How the elements are linked:
TH ro PN
TH ge PG
TH bo PH
TH ni FB
TH ze TJ
QT ro PJ
QT ge NM
QT bo GM
QT ni QN
QT ze NZ
ML ro TJ
ML ge LJ
ML bo TH
ML ni QD
ML ze CR
ZH ro PR
ZH ge RZ
ZH bo CD
ZH ni FR
ZH ze JR
ZB ro FC
ZB ge MP
ZB bo MH
ZB ni QG
ZB ze CM
GB ro GG
GB ge JD
GB bo RH
GB ni DJ
GB ze FS
MB ro ZH
MB ge QL
MB bo BS
MB ni ZT
MB ze BF
NR ro QN
NR ge QT
NR bo LL
NR ni PP
NR ze TP
PN ro CM
PN ge QF
PN bo ZB
PN ni PC
PN ze NL
CL ro ZC
CL ge BS
CL bo FD
CL ni RZ
CL ze ZT
GG ro RC
GG ge HR
GG bo NJ
GG ni QH
GG ze NC
FD ro RN
FD ge RG
FD bo FZ
FD ni MN
FD ze ZC
MQ ro BS
MQ ge GZ
MQ bo NF
MQ ni CL
MQ ze MB
HR ro TG
HR ge BF
HR bo ZT
HR ni RC
HR ze BB
CC ro LL
CC ge CF
CC bo ZJ
CC ni NM
CC ze NR
NF ro RG
NF ge RL
NF bo BT
NF ni FD
NF ze BS
QD ro BL
QD ge TJ
QD bo FB
QD ni DD
QD ze QR
RC ro BC
RC ge TG
RC bo GL
RC ni JD
RC ze CT
FC ro NZ
FC ge ZR
FC bo QT
FC ni TP
FC ze LC
PH ro ZB
PH ge TP
PH bo PP
PH ni CN
PH ze PN
CF ro GM
CF ge HF
CF bo GT
CF ni LL
CF ze QT
FB ro PC
FB ge PN
FB bo CN
FB ni PF
FB ze BL
FZ ro PZ
FZ ge DS
FZ bo LJ
FZ ni CR
FZ ze RN
HF ro SL
HF ge ZJ
HF bo CT
HF ni GM
HF ze NM
MN ro NF
MN ge RN
MN bo CR
MN ni RM
MN ze MQ
MP ro ZR
MP ge QZ
MP bo HM
MP ni FC
MP ze QS
ZJ ro FS
ZJ ge GT
ZJ bo GB
ZJ ni SL
ZJ ze LL
PB ro PF
PB ge FB
PB bo QF
PB ni NL
PB ze DD
GT ro CZ
GT ge CT
GT bo JD
GT ni FS
GT ze GM
QN ro HM
QN ge PJ
QN bo ZL
QN ni MH
QN ze MP
RH ro NJ
RH ge LM
RH bo QL
RH ni BF
RH ze GG
QL ro RZ
QL ge CL
QL bo HQ
QL ni ZH
QL ze NJ
QG ro TP
QG ge FC
QG bo NR
QG ni PH
QG ze PG
PJ ro CC
PJ ge HZ
PJ bo NS
PJ ni HM
PJ ze QZ
QZ ro NR
QZ ge MH
QZ bo CC
QZ ni ZR
QZ ze QG
ZC ro GZ
ZC ge CD
ZC bo RN
ZC ni MQ
ZC ze FR
BS ro CD
BS ge HQ
BS bo RG
BS ni ZC
BS ze ZH
QS ro PH
QS ge QG
QS bo ZR
QS ni LC
QS ze TH
CR ro BT
CR ge PZ
CR bo TJ
CR ni QR
CR ze NF
HZ ro CF
HZ ge ZL
HZ bo JB
HZ ni CC
HZ ze MH
TJ ro NL
TJ ge PB
TJ bo PN
TJ ni BL
TJ ze BT
LF ro QR
LF ge CR
LF bo QD
LF ni RL
LF ze RM
NJ ro GL
NJ ge ZT
NJ bo RZ
NJ ni JR
NJ ze RC
LC ro CN
LC ge PH
LC bo NZ
LC ni QF
LC ze FB
FR ro QL
FR ge PR
FR bo GZ
FR ni MB
FR ze RH
PZ ro DD
PZ ge QD
PZ bo PB
PZ ni BT
PZ ze RL
CD ro RM
CD ge MN
CD bo LF
CD ni GZ
CD ze PR
BF ro JR
BF ge NJ
BF bo ZH
BF ni TG
BF ze QH
RM ro FD
RM ge NF
RM bo QR
RM ni HQ
RM ze CL
FS ro NC
FS ge CZ
FS bo GG
FS ni JB
FS ze ZL
GL ro MB
GL ge FR
GL bo MQ
GL ni LM
GL ze BC
CT ro DJ
CT ge GB
CT bo BC
CT ni CZ
CT ze SL
NS ro ZJ
NS ge JB
NS bo BB
NS ni HF
NS ze CC
NC ro CT
NC ge BB
NC bo RC
NC ni GT
NC ze HF
LM ro ZT
LM ge MB
LM bo CL
LM ni NJ
LM ze HR
NL ro LQ
NL ge PF
NL bo CM
NL ni LJ
NL ze DS
CM ro LC
CM ge QS
CM bo FC
CM ni PG
CM ze LQ
SL ro JB
SL ge FS
SL bo DJ
SL ni NS
SL ze HZ
RZ ro MQ
RZ ge ZC
RZ bo MN
RZ ni PR
RZ ze GL
RL ro CG
RL ge QR
RL bo DD
RL ni RG
RL ze HQ
JD ro HR
JD ge BC
JD bo LM
JD ni GG
JD ze CZ
ZL ro HF
ZL ge NS
ZL bo NC
ZL ni CF
ZL ze HM
MH ro QT
MH ge HM
MH bo CF
MH ni NR
MH ze FC
RN ro RL
RN ge LF
RN bo PZ
RN ni NF
RN ze GZ
ZR ro PP
ZR ge NR
ZR bo NM
ZR ni NZ
ZR ze PH
QR ro FZ
QR ge BT
QR bo BL
QR ni CG
QR ze FD
BL ro LJ
BL ge NL
BL bo PC
BL ni ML
BL ze FZ
TG ro RH
TG ge JR
TG bo FR
TG ni BC
TG ze GB
TP ro MP
TP ge NZ
TP bo QN
TP ni ZB
TP ze QF
QF ro QS
QF ge CN
QF bo MP
QF ni CM
QF ze PF
JB ro GT
JB ge NC
JB bo QH
JB ni ZJ
JB ze CF
PC ro PG
PC ge CM
PC bo QG
PC ni TH
PC ze LJ
NZ ro QZ
NZ ge PP
NZ bo PJ
NZ ni MP
NZ ze CN
DJ ro QH
DJ ge GG
DJ bo BF
DJ ni BB
DJ ze JB
BT ro DS
BT ge DD
BT bo NL
BT ni FZ
BT ze RG
HQ ro MN
HQ ge FD
HQ bo CG
HQ ni CD
HQ ze RZ
GM ro NS
GM ge SL
GM bo CZ
GM ni ZL
GM ze PJ
QH ro JD
QH ge RC
QH bo JR
QH ni GB
QH ze GT
DD ro ML
DD ge BL
DD bo PF
DD ni DS
DD ze CG
CZ ro BB
CZ ge DJ
CZ bo HR
CZ ni NC
CZ ze NS
GZ ro HQ
GZ ge RM
GZ bo RL
GZ ni BS
GZ ze QL
BC ro BF
BC ge RH
BC bo MB
BC ni HR
BC ze DJ
CG ro CR
CG ge FZ
CG bo ML
CG ni LF
CG ze MN
CN ro QG
CN ge ZB
CN bo QZ
CN ni QS
CN ze PC
HM ro NM
HM ge CC
HM bo HF
HM ni QT
HM ze ZR
ZT ro FR
ZT ge ZH
ZT bo ZC
ZT ni GL
ZT ze TG
LJ ro PB
LJ ge LQ
LJ bo PG
LJ ni TJ
LJ ze PZ
LQ ro FB
LQ ge TH
LQ bo LC
LQ ni PB
LQ ze QD
BB ro GB
BB ge QH
BB bo TG
BB ni CT
BB ze ZJ
PR ro CL
PR ge MQ
PR bo RM
PR ni QL
PR ze LM
JR ro LM
JR ge GL
JR bo PR
JR ni RH
JR ze JD
PF ro TH
PF ge PC
PF bo QS
PF ni LQ
PF ze ML
LL ro ZL
LL ge GM
LL bo FS
LL ni HZ
LL ze QN
PP ro MH
PP ge QN
PP bo HZ
PP ni QZ
PP ze ZB
RG ro LF
RG ge CG
RG bo DS
RG ni RN
RG ze CD
PG ro QF
PG ge LC
PG bo TP
PG ni PN
PG ze PB
NM ro HZ
NM ge LL
NM bo SL
NM ni PJ
NM ze PP
DS ro QD
DS ge ML
DS bo LQ
DS ni PZ
DS ze LF

The rows follow the links: the fewer symbols apart two elements are, the more alike their rows tend to be.

Each row is also shifted at random along 5 hidden directions that mean nothing.

Some elements, each with a row of numbers:
QL -> 46,6,8,7,-11,10,5,-7,-4,-8,-8,6,-5,10,7,2,1,8,-20,7,5,-4,8,-4,3,10,3,-1,-6,0,-8,5,3,12,-14,-12,0,-1,3,11,2,-3,6,-13,1,3,3,0,0,2,-2,5,-8,-4,-2,4,3,-10
GZ -> -27,1,4,2,-8,9,6,-9,-10,0,-7,2,-4,4,-1,-4,2,7,-10,8,-6,-9,9,1,4,8,12,1,-2,0,-8,1,8,11,-12,-13,-2,-2,6,8,2,-4,1,-7,6,13,11,-2,0,9,0,6,-2,-9,2,10,2,0
FD -> 30,-7,1,1,-5,-2,0,-12,1,3,5,-8,-9,-13,-15,0,-1,4,-4,5,0,9,-12,5,0,-2,5,2,0,-8,12,-6,3,-2,0,16,5,10,-3,10,5,8,3,-6,10,-17,8,1,1,-17,3,10,7,-4,7,10,5,-6
DS -> -20,-21,-13,-6,3,-12,-6,1,9,-3,18,-11,10,-14,-5,1,9,-2,22,3,6,7,-14,11,-2,-8,-8,2,3,1,18,1,0,-6,12,12,8,2,-2,11,-5,14,-4,12,-3,-11,-3,-3,-5,-2,-1,3,14,11,10,5,0,-3
LF -> 12,-19,-13,-7,-3,-10,6,-2,2,-11,7,-7,19,-10,23,-5,10,-3,20,3,-7,-2,15,16,12,5,2,0,12,-11,-6,-3,11,0,6,-10,-13,-17,10,11,-8,-1,13,8,-12,19,1,-25,9,2,-8,6,14,8,5,10,-7,-5
ZB -> 17,23,7,-4,7,3,-8,5,6,-9,-17,-7,0,10,23,8,5,1,-15,-8,-8,-2,12,-3,6,2,-11,2,10,4,2,3,-12,10,-13,-6,-7,-17,-1,-2,11,-10,12,-5,-6,-9,-7,3,-9,9,1,-13,-4,16,-6,-4,-12,16
PF -> -17,-23,4,9,0,-14,7,-7,17,-13,1,16,0,-28,3,-20,6,-3,-14,-4,13,2,14,-7,1,17,-4,3,5,-2,1,11,4,18,-3,-16,-8,1,18,-3,0,-13,14,-30,2,17,-15,8,13,8,7,15,-2,15,-9,19,5,-4
CT -> -4,22,1,-1,-3,12,5,3,-8,4,-18,4,-4,17,7,4,-7,-1,-5,-1,-9,-4,10,-3,0,-4,1,0,0,-2,-14,-1,-3,4,-5,-11,-4,-7,-3,-4,-2,-8,-5,3,-9,5,5,-8,1,-1,0,-5,-4,-8,-3,-17,-3,6
PH -> -17,-6,-10,-5,10,-18,-1,8,22,-14,2,-6,16,-9,28,-13,13,-1,14,-14,2,-6,17,2,12,17,-16,2,27,-8,19,3,-4,5,10,-15,-20,-25,18,-3,-8,-16,16,-6,-12,9,-14,-13,1,15,-14,-4,9,42,1,6,-12,5
JD -> 2,12,-5,-5,-2,8,9,0,-21,10,-2,1,0,15,5,7,-9,2,16,5,-13,5,3,2,-2,-10,10,-1,-12,-5,-20,-3,-2,-14,1,3,0,3,-8,-4,-5,5,-15,25,-7,8,9,-9,2,-7,-2,-4,-2,-20,4,-13,-5,1
QD -> 1,-8,-12,-9,3,1,-2,3,-1,-9,6,-11,21,-3,22,12,9,-2,18,2,-5,-1,7,16,-1,-7,-6,1,1,2,-5,6,5,2,0,-9,-1,-17,-3,8,1,9,1,17,-17,11,-6,-12,-8,7,-7,-3,11,8,4,-2,-13,0
RC -> 12,-5,-7,0,-4,-8,16,-3,-2,-1,1,11,5,1,9,-13,-4,0,14,2,1,9,11,-2,7,5,0,-2,-1,-12,-11,-2,-1,-6,7,-6,-8,1,11,-1,-12,-6,1,3,-8,17,2,-12,15,-3,-5,8,-1,2,1,1,2,-8
MN -> -46,0,-6,-8,-3,4,-2,-3,-5,1,2,-14,7,7,4,0,8,7,14,6,-11,-7,4,12,4,0,6,5,8,-3,7,-5,9,2,-1,-4,-3,-12,2,10,-2,-1,-2,10,-3,6,13,-8,-7,10,-9,3,10,6,12,4,-5,4
RN -> 17,-4,-3,-3,-4,-3,-3,-7,4,-3,3,-12,0,-5,-1,0,5,4,3,5,-3,6,-4,9,4,-2,-1,5,7,-6,12,-6,4,2,0,9,1,-2,-1,14,3,3,6,-2,1,-13,7,-3,-2,-8,-2,6,10,7,8,6,0,-1
TJ -> 8,3,3,-1,2,6,-10,-3,5,-5,0,-8,-1,-5,-4,13,4,2,-7,2,4,8,-8,3,-11,-10,-9,7,-6,8,8,7,-3,8,-8,8,13,1,-12,6,13,10,-3,-2,-3,-18,-5,15,-14,-2,6,0,3,5,2,-2,-2,3
PN -> -1,25,18,1,8,20,-17,-3,-10,7,-7,-13,-21,5,-14,27,-2,6,-23,0,-10,2,-13,-3,-22,-16,7,10,-15,13,0,5,-7,1,-16,21,14,8,-28,-2,23,7,-17,6,10,-31,-1,27,-25,-9,14,-11,-5,-13,-2,-8,-7,18
CZ -> 43,-4,5,13,-7,-7,17,-5,3,2,-13,24,-15,-14,-10,-16,-15,-7,-23,-4,7,6,5,-15,5,8,3,-7,-2,-11,-13,0,-3,6,1,-7,-4,14,10,-8,-7,-8,8,-25,6,5,-5,-6,24,-17,13,10,-8,-13,-11,0,12,-10
NR -> -30,12,4,-5,7,-1,-7,7,0,1,-10,1,5,12,5,-1,0,-3,-1,-5,-4,-2,1,-4,6,-3,-8,-3,3,10,-1,-3,-7,3,-7,-4,1,-3,1,-9,8,-3,7,0,-2,3,0,10,-3,15,1,-11,-9,3,-5,-3,-1,14
BL -> -2,-13,-1,0,1,-1,0,-3,0,-1,7,0,1,-15,-6,7,1,-2,0,3,3,6,-8,4,-8,-8,0,1,-11,6,-2,6,1,1,-2,5,10,9,-6,2,6,13,-5,4,1,-3,-6,6,-4,-3,9,3,3,-7,1,5,1,-2
RL -> 4,-27,-11,-3,-1,-12,6,-5,-5,5,17,-6,5,-21,-7,-3,0,-3,20,4,-5,4,-10,11,3,-3,13,-3,-1,-10,-1,-6,7,-15,13,12,-1,8,0,6,-7,12,-3,15,6,4,4,-15,9,-12,2,8,13,-12,7,13,1,-8
JR -> 32,10,5,3,-4,-1,-13,-6,13,2,12,-8,-18,11,-29,3,0,13,-3,7,20,21,-30,-7,-8,-8,-12,8,-5,2,37,-4,-13,-8,5,39,22,22,-11,15,1,9,-11,-5,9,-52,7,27,-12,-19,1,7,-2,14,12,-4,14,-7
MQ -> -35,-11,-10,-4,-4,7,8,-1,-17,12,13,-8,5,0,-9,4,0,6,22,7,-7,-11,-7,9,-2,1,17,-3,-9,-2,0,-2,9,-13,7,-2,0,2,-2,2,-9,13,-17,22,8,13,10,-13,-6,4,-10,1,8,-15,13,5,-2,-8
GT -> -33,12,-7,-3,0,9,3,10,-10,9,-7,0,4,14,4,4,-5,-4,10,-3,-10,-12,6,2,-2,-4,5,-3,3,-1,-12,-2,3,-5,6,-12,-6,-11,-3,-7,-10,-4,-12,14,-8,13,4,-16,-2,4,-5,-8,2,-9,0,-19,-6,4
QR -> -15,-31,-6,3,-2,-17,4,-7,0,2,14,3,-3,-23,-16,-10,1,-4,7,5,3,7,-14,5,4,-3,10,-3,-3,-3,1,-3,4,-8,10,16,6,19,3,9,-7,12,-1,3,12,-4,3,-3,12,-10,12,11,6,-13,3,17,11,-5
MB -> -22,-8,4,9,-9,1,5,-4,-5,-1,4,11,-8,7,-10,-8,2,7,-9,9,10,-4,-2,-7,3,8,10,-1,-9,4,-4,4,2,2,-4,-2,4,13,8,9,-9,-2,-6,-6,10,5,8,7,5,6,3,7,-10,-11,0,10,12,-7
QN -> 19,4,-9,-11,8,-5,-4,11,8,-2,3,-7,22,6,19,2,1,-6,21,-8,-1,0,5,6,7,-1,-17,-5,10,0,6,-5,-1,-6,7,-8,-7,-17,3,-12,2,0,13,9,-13,11,-6,-9,-2,9,-16,-10,5,19,0,-8,-10,1
CC -> 23,21,13,2,2,7,-15,5,10,-4,-11,2,-2,15,-3,5,-2,-4,-20,-5,7,1,0,-7,-2,-3,-14,1,5,10,5,-4,-1,10,-8,0,6,-3,-4,-5,14,-9,12,-18,-3,-11,-1,18,-4,2,0,-5,-10,8,-10,-12,4,6
CN -> -10,4,10,3,6,3,5,1,-14,0,-12,7,-6,-4,14,4,-2,-4,-16,-6,-15,-10,14,-6,1,4,16,-3,-6,3,-29,6,-3,2,-13,-11,-10,-2,-1,-11,7,-7,0,3,6,16,-7,-3,3,6,12,-10,-9,-20,-13,6,-8,14

Start, symbols taken left to right, then the element you end at.
Answers are names.
35,-7,-4,-2,6,-20,3,3,21,-10,-3,7,13,-11,17,-16,1,-7,2,-11,9,6,9,-5,16,12,-21,-7,16,-5,11,-2,-7,6,3,-12,-11,-9,18,-10,0,-9,27,-18,-7,8,-13,-4,13,6,-7,0,-1,27,-6,7,0,-3
ze bo bo bo => GT
-19,-10,-3,-2,-3,-6,-2,-1,7,-17,-5,1,11,0,19,-5,13,-2,-1,4,-1,-1,14,8,10,2,-6,3,9,2,-7,4,5,16,-7,-15,-4,-12,9,16,-1,-5,13,-6,-12,12,0,-6,4,13,3,4,3,9,-2,8,-2,5
ze ge ze ni bo ni bo => ML
-39,5,5,8,-6,-3,14,-4,-2,1,-19,23,-12,5,-4,-21,-7,-2,-16,0,2,0,13,-14,7,7,3,-1,1,-3,-15,1,-3,12,-6,-14,-5,8,14,-4,-8,-17,3,-19,0,14,5,1,18,5,11,8,-12,-8,-8,0,11,3
ge ro ge ni ge ro => NJ
-61,-16,-1,4,5,-15,3,0,20,-15,0,8,7,-16,14,-23,13,-1,-2,-9,6,-8,22,-4,6,21,-5,5,19,-3,8,10,3,16,2,-20,-18,-14,23,-4,-7,-24,12,-22,-3,21,-13,1,7,20,-3,7,1,31,-5,15,-3,6
ge ge ze ge ze ze bo => TH
19,-3,-3,-3,-6,5,7,-7,-6,-2,-1,-6,5,-3,9,0,2,5,3,5,-9,-4,10,9,5,6,7,1,3,-9,-4,-2,10,5,-4,-10,-7,-11,4,7,1,0,7,0,-2,12,7,-14,1,0,-8,5,8,0,6,8,-5,-7
ni ni ro bo ro => CR
25,-26,-11,-5,0,-6,7,0,-12,0,13,-2,12,-19,7,9,-1,-7,19,4,-7,2,-4,14,0,-9,11,-7,-11,-3,-20,1,7,-14,7,2,0,3,-6,4,-4,19,-4,25,-2,13,-4,-19,5,-8,4,0,10,-22,2,6,-5,-8
bo ze ge bo ge ge => QS
7,11,1,2,-3,0,6,-3,-3,10,-6,6,-14,3,-15,-3,-11,1,-4,0,2,12,-8,-7,-2,-6,-1,0,-5,-5,3,-4,-9,-5,3,12,6,14,-3,-3,-3,2,-9,-1,2,-14,5,3,5,-15,7,4,-3,-7,1,-9,7,-1
bo ro ge ge bo => CD
15,-32,-4,4,6,-9,15,-3,-7,4,17,8,4,-37,0,-2,-5,-7,9,-5,-3,-2,4,3,-8,5,16,-5,-12,-8,-19,7,7,-12,9,-3,-9,7,1,-16,-3,8,-5,8,8,25,-15,-10,11,-9,4,5,5,-17,-5,14,-4,-11
bo ni ze ni => TH
-20,-1,7,9,-10,-1,-3,-6,13,-8,0,7,-10,10,-13,-13,8,11,-16,7,20,0,-5,-11,4,12,-6,5,3,4,20,4,-2,14,-6,0,7,9,11,16,-6,-8,3,-24,7,-14,6,17,-1,8,0,11,-8,15,4,9,15,-5
bo bo ni bo ni ge => QD
8,-15,-4,0,-8,-1,17,-8,-10,-4,-2,5,9,-10,16,-9,2,1,3,5,-10,-8,21,8,11,13,14,-3,3,-11,-21,-1,15,6,-4,-22,-16,-10,14,4,-5,-5,12,-3,-1,34,5,-22,14,5,-5,9,5,-9,0,15,-3,-8
bo ni ni ze => RM
26,-14,-6,-2,10,-10,4,3,4,0,13,-7,6,-24,11,2,1,-4,13,-10,-3,-1,3,5,-4,5,3,-1,4,-10,4,3,-1,-11,12,3,-12,-8,0,-11,-3,2,-1,10,1,4,-16,-12,0,-8,-5,-3,11,10,0,5,-12,-4
ze ge bo bo => NR
-18,-13,-10,-1,-2,1,3,2,-14,10,23,-5,3,5,-12,5,-1,6,27,8,2,-4,-16,5,-5,-3,13,-3,-13,0,2,-2,4,-23,14,12,5,11,-5,4,-14,15,-23,29,7,1,8,-6,-5,-2,-8,0,4,-13,12,1,3,-12
ro ge ro ze ze ro => RH
-43,7,6,-1,9,-8,-9,3,8,3,-7,1,-8,2,-11,-7,0,-1,-8,-6,3,3,-12,-10,5,-2,-7,-1,4,9,15,-2,-15,2,-3,11,6,10,1,-6,6,-2,2,-7,9,-17,-1,17,-4,9,8,-7,-8,6,-2,3,5,15
ro ge ni ze bo => QN
-11,3,3,-1,8,2,-5,1,1,-2,2,-7,-1,-7,8,7,4,1,-1,-6,-7,-5,5,1,-7,1,3,5,2,1,2,5,-2,-1,-1,1,-6,-8,-5,-5,6,-4,-4,4,0,-1,-9,2,-9,3,0,-6,3,8,-2,1,-11,9
ge ni ze ro => PC
38,13,-10,-7,-3,-2,10,1,5,-8,-7,0,14,12,28,-5,0,1,16,-1,-3,6,22,5,9,5,-14,2,11,-13,-3,-2,-1,2,3,-15,-13,-21,10,1,-8,-12,10,4,-24,13,-1,-19,5,-1,-16,1,6,23,3,-12,-9,-5
ro ge ni ni ge ni => TG
26,35,2,-7,-4,11,-8,0,6,-13,-14,-9,3,36,22,7,6,11,0,5,-1,9,14,2,3,-2,-19,11,8,0,7,0,-6,9,-12,-2,0,-18,-2,15,3,-13,4,0,-22,-13,7,6,-12,5,-11,-2,-3,26,5,-16,-7,6
bo ro ni ni ni => ZT
9,2,-5,-1,-3,-2,9,-3,-8,4,4,4,0,7,0,-3,-5,3,14,5,-1,10,1,-1,1,-3,3,0,-7,-7,-8,-3,-3,-12,6,7,0,7,1,1,-8,2,-9,12,-4,3,6,-5,7,-7,-3,4,-1,-6,4,-4,2,-5
ro ge bo bo ge ge ni => RG
